Below is a small trained network, with its code and all its weights. Each question gives an input and a target symbol and asks what happens when units are switched off, that is, made to give their printed mean instead of their output.

import numpy as np


def w(rows, s, z=0):
    codes = np.array(rows[::2]) - 128.0
    scale = np.full(codes.shape[1], s)
    scale[-1] = z or s
    return codes * scale


def f(y):
    return np.maximum(y, 0)


def softmax(a):
    e = np.exp(a - a.max(-1, keepdims=True))
    return e / e.sum(-1, keepdims=True)


def log_softmax(a):
    a = a - a.max(-1, keepdims=True)
    return a - np.log(np.exp(a).sum(-1, keepdims=True))


def net(x, mask):
    ids = ['αγδηλμξπφω'.index(c) for c in x.split()]
    T = len(ids)
    res = E[ids] + P[:T]
    u = 0
    for l in range(2):
        q, k, v = (res @ M[l].T for M in (Q, K, V))
        z = softmax(np.where(np.tri(T) > 0, q @ k.T / 2**0.5, -1e9)) @ v
        res = res + np.where(mask[u], z, O[l][:, -1]) @ O[l][:, :-1]
        u += 1
        y = f(res @ A[l][:, :-1].T + A[l][:, -1])
        res = res + np.where(mask[u : u + 16], y, B[l][:, -1]) @ B[l][:, :-1]
        u += 16
    return log_softmax(res[-1] @ U[:, :-1].T + U[:, -1])


Q, K, V, O, A, B = {}, {}, {}, {}, {}, {}
E = w([
[89,148,127,171,251,121,206,144,138,123,79],'α',
[144,145,160,125,75,96,69,116,145,124,91],'γ',
[124,110,156,155,160,175,190,178,91,132,173],'δ',
[35,174,74,112,109,84,140,76,177,133,137],'η',
[135,51,159,181,121,79,155,122,94,126,53],'λ',
[167,178,157,96,176,100,115,180,117,169,37],'μ',
[162,137,70,95,81,113,86,90,147,136,168],'ξ',
[109,99,197,120,134,134,146,113,226,79,63],'π',
[152,143,93,126,132,101,135,67,231,95,228],'φ',
[106,190,94,117,151,151,158,93,66,180,105],'ω',
],0.013)
P = w([
[209,140,109,106,138,115,133,142,149,164,128],'0',
[212,191,47,220,36,109,187,193,193,113,107],'1',
[100,189,133,111,163,165,111,128,78,84,133],'2',
[159,106,101,120,102,138,138,162,197,223,114],'3',
[79,28,172,61,200,48,103,48,123,215,175],'4',
[81,176,173,120,154,157,112,135,93,89,134],'5',
[135,86,112,146,110,142,144,145,203,233,107],'6',
[159,132,62,255,28,108,200,175,175,94,72],'7',
[66,177,210,150,153,153,108,123,95,94,139],'8',
[128,71,124,172,126,148,173,123,221,235,106],'9',
],0.0086)
Q[0] = w([
[65,52,195,1,254,101,51,126,91,149,235],'0.h1',
[115,208,114,197,139,202,113,173,119,15,182],'0.h1',
],0.0059)
K[0] = w([
[216,239,2,167,20,184,174,223,166,77,131],'0.h1',
[78,190,159,8,122,123,61,63,81,177,233],'0.h1',
],0.0067)
V[0] = w([
[134,46,43,177,185,113,207,98,154,39,188],'0.h1',
[127,245,181,146,253,100,180,166,169,148,158],'0.h1',
],0.0056)
O[0] = w([
[105,238,220,152,182,92,78,151,197,207,201,132],'0.h1',
[144,84,83,210,151,209,2,67,137,114,114,252],'0.h1',
],0.0074,0.0029)
A[0] = w([
[48,96,148,14,161,137,148,11,128,108,184,172],'0.n1',
[140,157,88,206,86,97,188,137,201,180,166,245],'0.n2',
[121,189,138,154,162,178,58,82,126,73,132,2],'0.n3',
[151,48,146,145,29,35,157,119,202,210,150,176],'0.n4',
[54,72,224,189,150,163,176,145,180,69,83,139],'0.n5',
[84,156,61,159,191,61,168,63,101,73,146,135],'0.n6',
[157,160,38,184,149,136,123,68,225,202,12,240],'0.n7',
[8,217,132,121,183,142,88,116,67,8,79,124],'0.n8',
[45,72,166,199,132,199,173,191,123,130,177,130],'0.n9',
[53,185,177,110,93,192,67,111,127,67,87,20],'0.n10',
[186,81,105,9,167,201,124,169,223,166,147,24],'0.n11',
[180,92,101,68,54,146,140,127,166,227,173,137],'0.n12',
[145,91,63,142,98,45,176,47,254,109,224,74],'0.n13',
[149,228,159,48,100,170,94,84,133,34,77,190],'0.n14',
[107,58,119,150,214,128,124,46,165,211,99,173],'0.n15',
[167,170,87,159,126,87,206,175,128,79,162,67],'0.n16',
],0.0054,0.0031)
B[0] = w([
[185,100,213,48,153,118,102,80,200,143,189,168],'0.n1',
[155,208,114,199,173,132,187,124,115,156,69,211],'0.n2',
[170,185,131,70,96,127,207,77,90,47,90,141],'0.n3',
[129,135,125,55,223,172,218,213,155,181,80,179],'0.n4',
[107,100,213,253,107,109,200,184,171,116,160,163],'0.n5',
[103,98,112,67,14,169,134,103,155,119,83,162],'0.n6',
[98,118,56,164,54,143,148,147,196,211,164,254],'0.n7',
[32,185,199,56,45,180,104,143,84,114,132,169],'0.n8',
[147,92,93,212,180,150,166,136,74,124,184,158],'0.n9',
[133,86,208,100,22,66,195,179,108,52,167,140],'0.n10',
[33,141,93,139,108,77,49,216,60,47,153,139],'0.n11',
[95,116,147,80,128,91,224,98,50,207,167,161],'0.n12',
[34,152,140,177,104,156,78,98,85,178,2,171],'0.n13',
[204,165,201,79,34,144,65,134,121,84,90,160],'0.n14',
[74,10,125,102,153,180,161,146,186,192,156,198],'0.n15',
[174,172,89,92,55,143,181,156,105,94,100,142],'0.n16',
],0.0056,0.0088)
Q[1] = w([
[76,37,151,35,226,181,122,149,153,254,173],'1.h1',
[100,195,4,225,63,207,215,225,165,250,107],'1.h1',
],0.0063)
K[1] = w([
[133,143,135,255,57,166,198,203,113,96,107],'1.h1',
[45,37,214,171,154,114,172,132,112,135,168],'1.h1',
],0.0084)
V[1] = w([
[165,153,74,131,157,154,156,63,2,176,215],'1.h1',
[33,178,81,87,67,41,70,56,132,185,17],'1.h1',
],0.0058)
O[1] = w([
[153,125,192,224,3,2,156,86,90,242,173,14],'1.h1',
[183,138,55,107,244,30,137,42,139,70,94,1],'1.h1',
],0.006,0.00077)
A[1] = w([
[145,81,82,72,155,117,190,152,154,119,102,153],'1.n1',
[91,182,137,92,122,2,171,142,91,109,151,119],'1.n2',
[141,60,154,30,97,96,133,127,174,118,167,105],'1.n3',
[179,116,120,195,186,92,202,176,172,141,95,175],'1.n4',
[120,136,139,88,114,146,96,130,65,33,205,45],'1.n5',
[170,109,86,73,162,40,193,135,126,100,78,2],'1.n6',
[204,172,155,77,120,110,44,137,47,142,142,115],'1.n7',
[155,116,117,193,125,21,135,77,129,190,139,161],'1.n8',
[90,150,84,206,127,144,122,111,106,118,158,136],'1.n9',
[53,186,99,111,136,136,157,96,81,146,121,170],'1.n10',
[120,162,83,95,138,174,89,147,134,81,186,195],'1.n11',
[108,64,54,130,127,133,182,108,118,163,131,155],'1.n12',
[93,113,122,130,108,95,152,77,224,155,114,156],'1.n13',
[113,186,170,130,150,69,165,143,154,192,117,105],'1.n14',
[142,114,151,137,136,71,39,199,68,108,60,135],'1.n15',
[88,126,202,128,39,121,122,177,63,189,166,126],'1.n16',
],0.0075,0.0039)
B[1] = w([
[100,148,172,107,62,165,101,98,117,66,119,196],'1.n1',
[15,136,83,148,80,76,83,183,109,105,239,151],'1.n2',
[124,64,89,157,120,113,206,222,112,85,142,156],'1.n3',
[91,137,164,34,123,88,36,86,94,167,138,238],'1.n4',
[165,35,89,134,35,100,57,200,83,202,176,150],'1.n5',
[143,188,157,179,48,192,170,111,199,71,253,158],'1.n6',
[195,158,99,101,215,109,84,223,236,162,77,151],'1.n7',
[41,107,111,148,191,122,243,86,81,122,101,199],'1.n8',
[173,55,115,69,170,66,115,147,169,133,116,185],'1.n9',
[200,141,202,34,135,132,114,124,114,173,126,209],'1.n10',
[68,177,74,192,121,145,180,99,142,190,162,162],'1.n11',
[171,121,143,129,84,100,69,118,169,55,110,241],'1.n12',
[187,139,123,181,175,101,128,156,55,92,180,241],'1.n13',
[177,146,110,132,129,159,88,163,20,102,171,200],'1.n14',
[54,108,100,191,156,106,121,102,43,29,33,137],'1.n15',
[168,196,74,165,154,198,112,112,83,59,100,254],'1.n16',
],0.0067,0.0099)
U = w([
[198,91,109,149,106,90,62,186,228,201,197,236],'α',
[211,118,193,114,50,141,205,157,188,70,120,142],'γ',
[158,119,80,177,128,184,136,182,80,113,155,68],'δ',
[149,187,140,174,153,159,89,36,163,69,155,51],'η',
[198,125,254,23,90,136,100,155,84,206,97,144],'λ',
[133,58,57,134,90,133,19,127,99,49,97,11],'μ',
[17,145,108,127,35,113,126,135,115,142,200,53],'ξ',
[38,156,107,115,145,196,210,156,169,125,77,169],'π',
[160,162,135,116,246,122,101,169,85,114,62,62],'φ',
[55,74,123,151,123,114,195,92,75,150,35,253],'ω',
],0.0064,0.0034)

Each question gives the input, a string of symbols that net reads in full, and the target symbol t.
The units are the heads (2 rows each of Q, K, V and O) and the neurons (one row each of A and B). Each row of codes is followed by its name. A weight is (code - 128) times the scale printed after its matrix; where a second scale follows, it is the last column's (O, A, B and U).
mask holds one flag per unit, layer by layer, with each layer's heads first. A switched-off unit (its flag False) gives its mean, the last column of its rows in O or B, instead of its output. The means were averaged over made-up inputs and are rounded, as every weight is.
A unit's drop is (log p(t) with every unit on - log p(t) with that unit switched off) / (log p(t) with every unit on - log p(t) with every unit switched off).
The circuit of an input: a set's keep is (log p(t) with only the set's units on - log p(t) with every unit switched off) / (log p(t) with every unit on - log p(t) with every unit switched off). Starting from the 12 units with the biggest drops (on a tie, the unit counted first), units are removed one at a time, each time the one whose removal leaves the highest keep (on an exact tie, the one counted first), for as long as the keep stays at least 0.8.
units of the circuit, in order: the units of the circuit, biggest drop first
top k neurons: the k neurons with the biggest drops, biggest first
k most important neurons of layer l: the k neurons of layer l with the biggest drops, biggest first
input ξ ω ω γ η γ φ ω, target η: top neuron -> [1.n6]
input μ ω ω γ π λ ξ ω, target π: units of the circuit, in order -> [1.h1, 0.n5, 1.n11, 1.n13]
input ω μ ω ω η ω γ λ, target η: units of the circuit, in order -> [1.h1, 1.n6, 0.n13]
input δ ω ω η δ δ γ η δ, target δ: top 3 neurons -> [1.n16, 0.n9, 0.n5]
input ξ γ ξ η α μ γ η, target α: 3 most important neurons of layer 1 -> [1.n9, 1.n16, 1.n8]
input ξ γ ω, target λ: units of the circuit, in order -> [1.n10, 0.n8]
input δ γ ξ π π ω ω η γ, target μ: top 2 neurons -> [1.n15, 0.n14]
input α δ ω η ω ω φ μ, target ω: units of the circuit, in order -> [1.n8, 1.h1]
input ω η π δ δ ω ω η ω π, target π: units of the circuit, in order -> [1.h1, 0.n5]
input ω η δ ξ δ γ η φ π η, target π: units of the circuit, in order -> [0.n5, 1.h1]
input γ π δ η φ ξ δ, target δ: units of the circuit, in order -> [1.h1, 1.n16, 0.n9]
input δ δ π λ ω δ ω φ, target ω: units of the circuit, in order -> [0.n13, 1.n8, 1.h1]
input η η η μ α δ ω δ, target α: units of the circuit, in order -> [0.h1, 1.n9, 1.n16, 1.n8]
input ω γ δ ξ γ π ω ω ω ω, target π: units of the circuit, in order -> [0.n5, 1.h1, 1.n11]
input η δ ω ω γ δ ω φ, target γ: units of the circuit, in order -> [0.h1, 0.n16]
input ω λ η ω ξ ω ω μ, target ξ: top 2 neurons -> [1.n2, 1.n6]
input μ γ α ω ω ω ω α, target ω: top 2 neurons -> [1.n8, 0.n5]
input ω δ δ ω ω δ π ω, target ω: units of the circuit, in order -> [0.n15, 1.n8, 1.h1]
input α ω δ μ η, target ω: top 3 neurons -> [0.n1, 0.n7, 1.n8]
input λ π μ η δ η λ α, target δ: 3 most important neurons of layer 1 -> [1.n16, 1.n14, 1.n13]
input δ η δ η δ γ γ φ, target δ: 3 most important neurons of layer 0 -> [0.n9, 0.n13, 0.n7]
input ω φ η η α ω π α γ, target μ: 2 most important neurons of layer 1 -> [1.n15, 1.n5]
input ω φ π δ ω, target φ: top neuron -> [0.n13]
input δ ω π, target γ: 2 most important neurons of layer 0 -> [0.n14, 0.n10]
input ω η δ δ δ, target η: 2 most important neurons of layer 0 -> [0.n7, 0.n13]
input μ γ ω η, target η: top 2 neurons -> [1.n6, 0.n13]
input ω λ α, target π: top neuron -> [0.n8]
input γ η γ δ μ ξ ω, target δ: top 3 neurons -> [1.n16, 0.n9, 1.n4]
